Below are the code and all the weights of a small trained network. Each question names an input and a class and asks about switching units off, where a switched-off unit gives its printed mean instead of its output.

import numpy as np


def w(rows, s, z=0):
    codes = np.array(rows[::2]) - 128.0
    scale = np.full(codes.shape[1], s)
    scale[-1] = z or s
    return codes * scale


def norm(h):
    return h / np.sqrt((h * h).mean(-1, keepdims=True) + 1e-5)


def f(y):
    return y / 2 * (1 + np.tanh(0.7978845608 * (y + 0.044715 * y**3)))


def log_softmax(a):
    a = a - a.max(-1, keepdims=True)
    return a - np.log(np.exp(a).sum(-1, keepdims=True))


def net(x, mask):
    res = np.array(x, float).reshape(1, 8) / 4 @ E
    u = 0
    for l in range(3):
        y = f(norm(res) @ A[l][:, :-1].T + A[l][:, -1])
        res = res + np.where(mask[u : u + 6], y, B[l][:, -1]) @ B[l][:, :-1]
        u += 6
    return log_softmax(norm(res)[-1] @ U[:, :-1].T + U[:, -1])


A, B = {}, {}
E = w([
[137,114,152,140,120,123,121,128,132,131,124],'x0',
[140,140,151,204,217,179,138,146,94,115,180],'x1',
[254,87,73,151,141,111,79,129,128,170,132],'x2',
[106,135,108,149,156,123,127,136,149,174,96],'x3',
[127,123,118,106,86,200,122,225,159,172,153],'x4',
[157,159,128,170,99,88,178,154,105,150,114],'x5',
[129,46,166,32,206,90,180,177,99,183,131],'x6',
[121,131,126,142,134,129,124,131,137,145,111],'x7',
],0.0088)
A[0] = w([
[140,101,182,86,152,148,118,1,142,152,138,222],'L0N0',
[203,134,80,102,136,84,105,154,165,116,147,62],'L0N1',
[64,36,123,103,169,173,8,106,187,86,155,69],'L0N2',
[139,152,152,179,184,174,147,153,81,148,205,164],'L0N3',
[167,145,191,169,231,170,124,167,163,59,129,2],'L0N4',
[124,94,150,147,112,145,70,214,237,100,173,138],'L0N5',
],0.0064,0.005)
B[0] = w([
[119,109,101,166,174,166,145,98,124,127,20,252],'L0N0',
[94,171,105,83,155,41,89,164,164,141,141,153],'L0N1',
[223,243,91,143,154,124,194,254,212,97,91,189],'L0N2',
[140,153,124,42,81,55,138,66,164,162,110,242],'L0N3',
[125,158,153,96,134,122,99,104,170,204,190,149],'L0N4',
[98,61,96,139,132,150,221,49,98,120,139,192],'L0N5',
],0.0098,0.0042)
A[1] = w([
[180,190,201,159,96,82,147,195,138,131,110,206],'L1N0',
[200,120,114,124,121,144,3,152,78,168,143,44],'L1N1',
[107,158,169,56,95,163,46,99,81,155,84,4],'L1N2',
[146,192,210,154,227,199,77,101,109,193,227,101],'L1N3',
[2,164,254,114,141,120,123,136,196,83,124,16],'L1N4',
[158,197,160,192,201,176,144,161,58,149,231,111],'L1N5',
],0.0072,0.0044)
B[1] = w([
[141,174,39,87,142,168,212,200,119,110,73,253],'L1N0',
[59,60,118,140,198,135,121,103,212,58,225,161],'L1N1',
[153,160,110,21,126,42,78,197,174,161,162,89],'L1N2',
[150,167,216,58,51,75,89,92,114,155,86,184],'L1N3',
[111,145,69,156,126,44,34,210,122,76,254,235],'L1N4',
[134,198,175,78,81,148,76,115,219,112,102,157],'L1N5',
],0.0095,0.0028)
A[2] = w([
[92,155,65,189,113,170,74,99,137,68,135,156],'L2N0',
[255,65,99,161,156,78,65,121,219,162,134,19],'L2N1',
[92,25,92,127,135,155,144,73,146,188,123,253],'L2N2',
[72,80,211,30,171,107,155,247,32,140,94,250],'L2N3',
[125,98,134,89,65,255,152,217,152,226,227,52],'L2N4',
[107,100,104,40,8,104,111,132,204,158,56,59],'L2N5',
],0.0064,0.0045)
B[2] = w([
[143,109,131,129,51,130,185,145,61,229,189,226],'L2N0',
[12,66,123,120,122,94,107,243,170,59,191,192],'L2N1',
[112,181,182,133,106,185,104,108,56,120,180,221],'L2N2',
[190,98,104,144,124,190,72,159,167,146,151,254],'L2N3',
[51,66,145,214,202,52,148,38,89,62,22,182],'L2N4',
[165,213,212,71,167,43,107,46,154,160,113,183],'L2N5',
],0.011,0.0056)
U = w([
[54,115,65,137,117,52,56,199,119,95,235,94],'0',
[150,190,201,59,107,56,63,73,177,166,112,89],'1',
[160,114,107,140,84,191,82,120,82,174,141,254],'2',
[73,62,98,190,169,90,157,10,65,108,72,81],'3',
[175,158,53,127,131,129,187,177,178,118,75,92],'4',
],0.012,0.0082)

Each question gives the input, the list of numbers given to net, and the class t.
The units are the neurons (one row each of A and B). Each row of codes is followed by its name. A weight is (code - 128) times the scale printed after its matrix; where a second scale follows, it is the last column's (A, B and U).
mask holds one flag per neuron, layer by layer. A switched-off neuron (its flag False) gives its mean, the last column of its row in B, instead of its output. The means were averaged over made-up inputs and are rounded, as every weight is.
A unit's drop is (log p(t) with every unit on - log p(t) with that unit switched off) / (log p(t) with every unit on - log p(t) with every unit switched off).
The circuit of an input: a set's keep is (log p(t) with only the set's units on - log p(t) with every unit switched off) / (log p(t) with every unit on - log p(t) with every unit switched off). Starting from the 12 units with the biggest drops (on a tie, the unit counted first), units are removed one at a time, each time the one whose removal leaves the highest keep (on an exact tie, the one counted first), for as long as the keep stays at least 0.8.
units of the circuit, in order: the units of the circuit, biggest drop first
most important unit: the unit with the biggest drop
k most important neurons: the k neurons with the biggest drops, biggest first
top k neurons in layer l: the k neurons of layer l with the biggest drops, biggest first
input [-5,-6,1,4,-7,8,8,5], class 2: units of the circuit, in order : (L2N3 L0N3 L0N2 L2N2)
input [6,1,0,-8,-4,6,5,-5], class 4: units of the circuit, in order : (L1N0)
input [6,2,-2,8,-5,2,-5,7], class 2: 3 most important neurons : (L2N0 L2N4 L0N2)
input [8,0,4,4,5,-5,2,7], class 3: top 2 neurons in layer 0 : (L0N5 L0N0)
input [-1,0,5,-5,1,2,-4,-6], class 0: top 2 neurons in layer 0 : (L0N1 L0N2)
input [3,5,-5,4,6,2,-1,8], class 3: 2 most important neurons : (L0N5 L2N4)
input [2,6,-6,-1,-6,5,-2,-1], class 0: top 2 neurons in layer 0 : (L0N3 L0N5)
input [-5,-5,2,-1,-7,-8,6,-7], class 4: units of the circuit, in order : (L0N2 L0N3)
input [-1,7,-6,-8,5,-4,-7,6], class 1: top 2 neurons in layer 2 : (L2N1 L2N3)
input [8,1,-5,-7,6,-7,4,6], class 4: 2 most important neurons : (L0N2 L2N3)
input [5,-2,-6,-2,-7,-4,7,5], class 2: units of the circuit, in order : (L2N3 L0N3)
input [0,-3,2,-3,-7,-4,-7,7], class 2: 3 most important neurons : (L2N0 L2N4 L0N3)
input [-4,-4,2,6,-5,3,-6,-8], class 2: units of the circuit, in order : (L0N3 L2N0)
input [2,4,-1,-5,0,-2,1,-6], class 1: most important unit : L0N4
input [-8,-3,-4,1,0,5,6,-5], class 2: 2 most important neurons : (L2N3 L0N2)
input [7,-2,8,-7,2,8,-6,-5], class 0: top 2 neurons in layer 0 : (L0N2 L0N1)
input [-7,6,-1,4,-5,3,6,0], class 1: top 2 neurons in layer 0 : (L0N4 L0N5)
input [-1,7,2,0,-7,8,3,-3], class 4: 2 most important neurons : (L0N3 L1N0)
input [-8,8,7,6,1,-2,0,-4], class 1: units of the circuit, in order : (L1N3 L1N5)
input [-4,-6,1,8,2,6,-4,4], class 1: most important unit : L2N5
input [3,-5,7,5,8,-7,3,-1], class 3: 4 most important neurons : (L2N4 L0N5 L1N4 L0N3)
input [-6,-5,-7,7,-6,5,3,6], class 0: 2 most important neurons : (L1N4 L0N3)
input [4,-2,-5,8,2,0,6,0], class 2: 3 most important neurons : (L2N3 L2N1 L0N1)
input [7,0,-2,-1,0,1,0,8], class 0: top 2 neurons in layer 0 : (L0N0 L0N2)
input [-5,-5,-6,2,-4,1,-8,-7], class 2: top 3 neurons in layer 0 : (L0N3 L0N1 L0N4)
input [6,-2,-4,5,-5,-5,-8,8], class 2: 2 most important neurons : (L2N0 L2N4)
input [4,6,1,-5,-3,6,-5,-3], class 1: units of the circuit, in order : (L1N5)
